Below is a small trained network, with its code and all its weights. Each question gives an input and a target symbol and asks what happens when units are switched off, that is, made to give their printed mean instead of their output.

import numpy as np


def w(rows, s, z=0):
    codes = np.array(rows[::2]) - 128.0
    scale = np.full(codes.shape[1], s)
    scale[-1] = z or s
    return codes * scale


def norm(h):
    return h / np.sqrt((h * h).mean(-1, keepdims=True) + 1e-5)


def softmax(a):
    e = np.exp(a - a.max(-1, keepdims=True))
    return e / e.sum(-1, keepdims=True)


def log_softmax(a):
    a = a - a.max(-1, keepdims=True)
    return a - np.log(np.exp(a).sum(-1, keepdims=True))


def net(x, mask):
    ids = ['αβδεζημσφ'.index(c) for c in x.split()]
    T = len(ids)
    res = E[ids] + P[:T]
    u = 0
    for l in range(3):
        r = norm(res)
        for j in range(2):
            rows = slice(3 * j, 3 * j + 3)
            q, k, v = (r @ M[l][rows].T for M in (Q, K, V))
            z = softmax(np.where(np.tri(T) > 0, q @ k.T / 3**0.5, -1e9)) @ v
            o = O[l][rows]
            res = res + np.where(mask[u + j], z, o[:, -1]) @ o[:, :-1]
        u += 2
    return log_softmax(norm(res)[-1] @ U[:, :-1].T + U[:, -1])


Q, K, V, O = {}, {}, {}, {}
E = w([
[138,98,138,226,162,219,164,182,145,132],'α',
[57,59,112,46,81,84,141,125,159,133],'β',
[50,129,148,212,135,123,66,62,121,170],'δ',
[97,2,165,85,203,190,74,69,17,164],'ε',
[43,88,144,240,147,133,56,77,117,183],'ζ',
[161,109,114,155,125,48,204,62,174,131],'η',
[74,147,111,55,82,129,141,179,75,87],'μ',
[54,131,188,101,158,145,193,105,207,157],'σ',
[130,115,92,129,141,163,68,224,144,60],'φ',
],0.022)
P = w([
[174,139,244,140,111,107,76,210,151,247],'0',
[102,107,213,121,101,130,114,115,133,103],'1',
[107,104,193,126,103,126,120,113,132,102],'2',
[108,108,176,128,101,124,128,111,126,102],'3',
[108,107,158,131,103,121,129,108,122,106],'4',
[106,110,147,133,105,118,133,108,119,107],'5',
[105,108,136,133,108,118,134,108,120,110],'6',
[105,109,128,134,109,117,136,106,118,113],'7',
[104,109,121,134,112,118,137,104,119,115],'8',
[102,111,114,134,116,117,136,106,120,117],'9',
[101,110,109,134,118,113,136,106,121,117],'10',
[99,110,108,134,127,112,136,106,124,121],'11',
[100,110,103,135,126,108,136,107,123,122],'12',
[99,114,101,133,131,109,135,107,126,123],'13',
],0.013)
Q[0] = w([
[90,186,111,133,102,86,46,70,118,138],'0.h0',
[106,154,159,149,85,140,66,87,174,132],'0.h0',
[132,139,68,100,107,77,152,183,162,197],'0.h0',
[114,131,165,171,158,168,95,91,100,161],'0.h1',
[109,104,126,153,85,78,184,118,213,94],'0.h1',
[9,100,172,118,98,109,81,98,106,134],'0.h1',
],0.011)
K[0] = w([
[133,144,144,117,79,112,39,134,131,147],'0.h0',
[122,99,182,116,134,121,85,134,152,196],'0.h0',
[143,110,97,98,118,130,149,114,156,157],'0.h0',
[109,95,160,148,135,163,138,136,121,188],'0.h1',
[133,133,105,132,104,101,148,117,248,130],'0.h1',
[99,128,142,102,88,137,127,107,121,183],'0.h1',
],0.014)
V[0] = w([
[128,146,151,173,175,127,116,171,129,150],'0.h0',
[135,124,112,184,117,93,145,139,111,140],'0.h0',
[140,125,115,169,130,104,142,133,118,74],'0.h0',
[139,179,151,115,113,148,77,178,180,121],'0.h1',
[117,167,127,122,133,108,148,77,164,133],'0.h1',
[109,121,102,186,127,244,154,143,114,143],'0.h1',
],0.011)
O[0] = w([
[77,136,245,4,122,211,115,165,139,119,209],'0.h0',
[93,82,124,163,116,92,46,146,177,140,156],'0.h0',
[94,144,88,140,64,149,164,119,163,104,107],'0.h0',
[64,158,46,156,143,46,110,141,165,162,4],'0.h1',
[205,164,162,82,59,183,71,151,152,32,138],'0.h1',
[237,26,146,126,144,17,95,1,146,112,138],'0.h1',
],0.0068,0.0042)
Q[1] = w([
[179,65,105,10,146,52,172,208,131,2],'1.h0',
[170,89,165,61,112,126,133,177,45,160],'1.h0',
[102,161,175,219,184,219,108,151,53,84],'1.h0',
[26,203,126,198,152,147,30,146,128,135],'1.h1',
[98,161,147,196,162,151,108,83,183,195],'1.h1',
[98,173,189,30,177,172,150,45,25,157],'1.h1',
],0.0079)
K[1] = w([
[34,64,65,122,40,164,109,70,110,24],'1.h0',
[58,46,106,124,140,167,91,131,66,66],'1.h0',
[118,72,175,98,131,113,115,178,97,255],'1.h0',
[110,200,145,108,205,70,29,161,74,209],'1.h1',
[119,156,216,142,225,168,85,186,130,198],'1.h1',
[89,151,193,73,125,124,198,77,79,97],'1.h1',
],0.0083)
V[1] = w([
[119,186,110,13,137,110,4,180,96,206],'1.h0',
[69,136,75,72,95,60,96,55,160,60],'1.h0',
[154,85,143,129,128,64,128,146,96,213],'1.h0',
[68,58,123,114,164,175,163,85,254,65],'1.h1',
[110,195,138,52,180,130,176,121,125,187],'1.h1',
[140,139,50,151,72,83,126,91,169,63],'1.h1',
],0.0065)
O[1] = w([
[136,203,124,31,86,214,143,195,191,87,166],'1.h0',
[155,254,203,176,159,203,173,98,113,191,69],'1.h0',
[168,37,113,54,93,160,112,155,206,186,160],'1.h0',
[76,82,135,155,145,70,118,94,103,82,254],'1.h1',
[131,71,81,128,37,85,78,33,92,137,115],'1.h1',
[24,124,166,4,155,145,136,109,145,123,41],'1.h1',
],0.0073,0.0056)
Q[2] = w([
[90,109,69,222,84,33,75,55,153,175],'2.h0',
[104,183,53,159,148,55,130,38,60,166],'2.h0',
[100,189,76,158,88,85,69,147,175,164],'2.h0',
[141,97,87,64,165,116,206,163,132,100],'2.h1',
[99,185,99,140,140,9,179,105,169,155],'2.h1',
[91,93,121,123,95,179,43,141,77,114],'2.h1',
],0.012)
K[2] = w([
[139,164,100,205,123,57,117,140,152,213],'2.h0',
[126,214,69,175,104,23,133,101,43,137],'2.h0',
[125,199,100,169,99,78,4,201,132,160],'2.h0',
[129,80,105,174,152,114,207,202,105,165],'2.h1',
[42,175,125,142,128,109,184,61,91,56],'2.h1',
[100,137,161,73,96,97,105,167,118,214],'2.h1',
],0.011)
V[2] = w([
[203,134,99,27,112,152,161,183,135,113],'2.h0',
[124,117,71,109,181,159,194,76,162,65],'2.h0',
[102,225,105,159,172,117,63,166,35,152],'2.h0',
[22,105,138,118,110,142,146,96,133,45],'2.h1',
[1,145,111,162,137,161,88,92,72,103],'2.h1',
[204,172,198,127,144,164,104,192,118,118],'2.h1',
],0.0093)
O[2] = w([
[35,83,103,154,91,178,149,105,148,58,97],'2.h0',
[73,169,156,60,29,143,2,155,161,206,121],'2.h0',
[194,14,221,183,186,90,73,115,175,168,1],'2.h0',
[148,6,95,191,242,111,45,149,167,120,132],'2.h1',
[218,40,142,186,114,73,188,90,110,124,87],'2.h1',
[32,189,117,76,81,64,145,78,213,100,150],'2.h1',
],0.0085,0.013)
U = w([
[44,112,54,140,206,166,187,133,79,25,8],'α',
[101,159,158,212,147,216,130,128,114,206,99],'β',
[196,122,115,153,79,209,140,77,151,131,129],'δ',
[184,109,255,121,228,127,145,82,45,195,254],'ε',
[130,57,79,169,169,103,91,104,85,105,108],'ζ',
[179,236,138,19,83,158,177,209,155,95,152],'η',
[164,196,54,161,130,115,203,70,75,219,116],'μ',
[135,173,99,117,111,55,58,85,135,148,113],'σ',
[150,177,200,149,161,121,203,68,156,144,174],'φ',
],0.0098,0.0074)

Each question gives the input, a string of symbols that net reads in full, and the target symbol t.
The units are the heads (3 rows each of Q, K, V and O). Each row of codes is followed by its name. A weight is (code - 128) times the scale printed after its matrix; where a second scale follows, it is the last column's (O and U).
mask holds one flag per head, layer by layer. A switched-off head (its flag False) gives its mean, the last column of its rows in O, instead of its output. The means were averaged over made-up inputs and are rounded, as every weight is.
A unit's drop is (log p(t) with every unit on - log p(t) with that unit switched off) / (log p(t) with every unit on - log p(t) with every unit switched off).
The circuit of an input: a set's keep is (log p(t) with only the set's units on - log p(t) with every unit switched off) / (log p(t) with every unit on - log p(t) with every unit switched off). Starting from all 6 units, units are removed one at a time, each time the one whose removal leaves the highest keep (on an exact tie, the one counted first), for as long as the keep stays at least 0.8.
circuit, biggest first: the units of the circuit, biggest drop first
unit that matters most: the unit with the biggest drop
heads that matter: for each layer, one digit per head in row order, 1 if its drop is at least 0.15 and else 0, layers parted by /
input μ α ε α φ μ μ, target ζ: circuit, biggest first => [0.h1, 2.h0, 2.h1]
input φ η η α η α μ ε η σ δ, target η: circuit, biggest first => [1.h0, 0.h0]
input ε μ α δ ε β φ δ φ, target α: circuit, biggest first => [1.h1, 0.h1, 2.h0]
input δ ε δ μ α α β β, target α: circuit, biggest first => [0.h0, 0.h1, 2.h1, 1.h0]
input η σ η σ σ β α ζ β, target α: circuit, biggest first => [0.h1, 0.h0, 1.h0, 2.h1]
input σ ζ σ α α η σ, target ζ: circuit, biggest first => [2.h1, 1.h1]
input η α ζ α, target α: heads that matter => 11 / 11 / 11
input α σ α δ σ α ε μ φ ζ, target ζ: heads that matter => 00 / 10 / 00
input σ μ φ β φ φ η η σ η α, target η: heads that matter => 10 / 11 / 10
input α α α φ μ φ ζ α, target ε: circuit, biggest first => [0.h1, 2.h0]
input φ φ ζ ε σ β φ, target ζ: heads that matter => 01 / 00 / 00
input α ζ ζ ε α ζ σ σ ε ε α η, target η: heads that matter => 01 / 00 / 10
input δ σ η μ η α σ, target α: circuit, biggest first => [0.h1, 1.h0, 2.h1, 1.h1]
input φ φ σ δ α ε η φ φ, target ε: circuit, biggest first => [0.h1, 2.h0]
input φ σ α α δ, target η: circuit, biggest first => [1.h0, 0.h1]
input η φ α α α ζ α ζ α σ β ζ φ σ, target α: circuit, biggest first => [2.h1, 1.h0, 0.h1]
input σ μ ζ σ ζ μ η α ε ζ, target σ: circuit, biggest first => [1.h0, 2.h0]
input φ α ε φ μ δ μ, target α: unit that matters most => 0.h0
input η ε ε ζ, target α: unit that matters most => 2.h0
input ε β σ η μ μ α ζ ε ζ, target μ: unit that matters most => 1.h0
input δ α σ β ζ, target φ: heads that matter => 01 / 11 / 11
input φ φ ε α σ α φ ε α η σ σ α α, target ε: circuit, biggest first => [0.h1, 1.h0, 2.h0]
input η ε ζ ε μ φ ε δ δ δ, target α: heads that matter => 11 / 11 / 10
input ε η ζ φ μ σ φ φ, target ζ: heads that matter => 11 / 10 / 11
input ε β φ δ, target μ: heads that matter => 01 / 11 / 11
input σ β σ α β α β η ζ φ μ μ α σ, target ζ: heads that matter => 01 / 01 / 01
